Below is a small trained network, with its code and all its weights. Each question gives an input and a class and asks what happens when units are switched off, that is, made to give their printed mean instead of their output.

import numpy as np


def w(rows, s, z=0):
    codes = np.array(rows[::2]) - 128.0
    scale = np.full(codes.shape[1], s)
    scale[-1] = z or s
    return codes * scale


def f(y):
    return np.maximum(y, 0)


def log_softmax(a):
    a = a - a.max(-1, keepdims=True)
    return a - np.log(np.exp(a).sum(-1, keepdims=True))


def net(x, mask):
    res = np.array(x, float).reshape(1, 4) / 4 @ E
    y = f(res @ A[0][:, :-1].T + A[0][:, -1])
    res = res + np.where(mask, y, B[0][:, -1]) @ B[0][:, :-1]
    return log_softmax(res[-1] @ U[:, :-1].T + U[:, -1])


A, B = {}, {}
E = w([
[104,135,79,99,94,41,224],'x0',
[154,241,207,92,223,95,135],'x1',
[54,154,108,216,119,82,6],'x2',
[44,168,96,93,78,164,186],'x3',
],0.013)
A[0] = w([
[186,115,146,40,137,211,168,122],'n0',
[76,175,150,63,152,188,139,141],'n1',
[123,101,61,173,99,132,180,74],'n2',
[91,105,152,154,161,28,147,189],'n3',
[39,115,93,207,103,44,139,250],'n4',
[106,33,89,183,94,122,96,176],'n5',
[94,68,42,55,94,147,215,122],'n6',
[179,92,145,59,87,183,233,190],'n7',
[9,190,94,146,73,57,161,120],'n8',
[146,147,116,113,134,143,180,14],'n9',
[202,89,109,64,99,188,143,187],'n10',
[125,129,142,153,126,137,36,252],'n11',
],0.011,0.0037)
B[0] = w([
[124,149,240,116,95,88,212,226],'n0',
[45,221,168,156,175,158,226,193],'n1',
[57,70,75,102,139,141,168,191],'n2',
[228,173,108,112,115,165,146,190],'n3',
[155,129,21,104,94,179,88,245],'n4',
[146,26,96,188,164,180,82,239],'n5',
[49,78,121,40,190,92,155,245],'n6',
[111,2,186,89,53,81,198,252],'n7',
[147,210,46,88,38,104,112,244],'n8',
[148,88,169,136,48,184,149,165],'n9',
[125,37,194,141,202,117,212,207],'n10',
[120,148,192,222,123,140,70,233],'n11',
],0.0088,0.016)
U = w([
[249,140,198,148,213,64,59,228],'0',
[156,166,63,53,64,97,153,4],'1',
[125,65,234,69,111,74,194,131],'2',
[75,159,91,137,74,142,39,29],'3',
[133,16,98,217,128,167,75,156],'4',
[36,225,165,148,196,125,144,212],'5',
[70,70,31,36,130,102,144,102],'6',
],0.011,0.0028)

Each question gives the input, the list of numbers given to net, and the class t.
The units are the neurons (one row each of A and B). Each row of codes is followed by its name. A weight is (code - 128) times the scale printed after its matrix; where a second scale follows, it is the last column's (A, B and U).
mask holds one flag per neuron, in row order. A switched-off neuron (its flag False) gives its mean, the last column of its row in B, instead of its output. The means were averaged over made-up inputs and are rounded, as every weight is.
A unit's drop is (log p(t) with every unit on - log p(t) with that unit switched off) / (log p(t) with every unit on - log p(t) with every unit switched off).
The circuit of an input: a set's keep is (log p(t) with only the set's units on - log p(t) with every unit switched off) / (log p(t) with every unit on - log p(t) with every unit switched off). Starting from all 12 units, units are removed one at a time, each time the one whose removal leaves the highest keep (on an exact tie, the one counted first), for as long as the keep stays at least 0.8.
circuit, biggest first: the units of the circuit, biggest drop first
unit that matters most: the unit with the biggest drop
top k neurons: the k neurons with the biggest drops, biggest first
drop when u is switched off: that unit's drop, to one decimal
input [5,5,8,2], class 1: unit that matters most	n8
input [5,7,7,-3], class 1: circuit, biggest first	[n3 n8]
input [2,8,8,2], class 1: top 3 neurons	[n8 n3 n5]
input [-4,3,-3,-5], class 0: top 3 neurons	[n7 n6 n2]
input [-1,-8,-4,6], class 2: top 2 neurons	[n7 n10]
input [1,6,6,7], class 1: top 2 neurons	[n8 n5]
input [-6,3,2,0], class 5: top 3 neurons	[n5 n3 n7]
input [-3,-2,5,5], class 3: top 3 neurons	[n8 n10 n7]
input [-3,3,3,8], class 5: drop when n1 is switched off	1.2
input [-5,4,0,5], class 5: drop when n2 is switched off	0.0
input [-1,1,1,1], class 5: drop when n5 is switched off	0.4
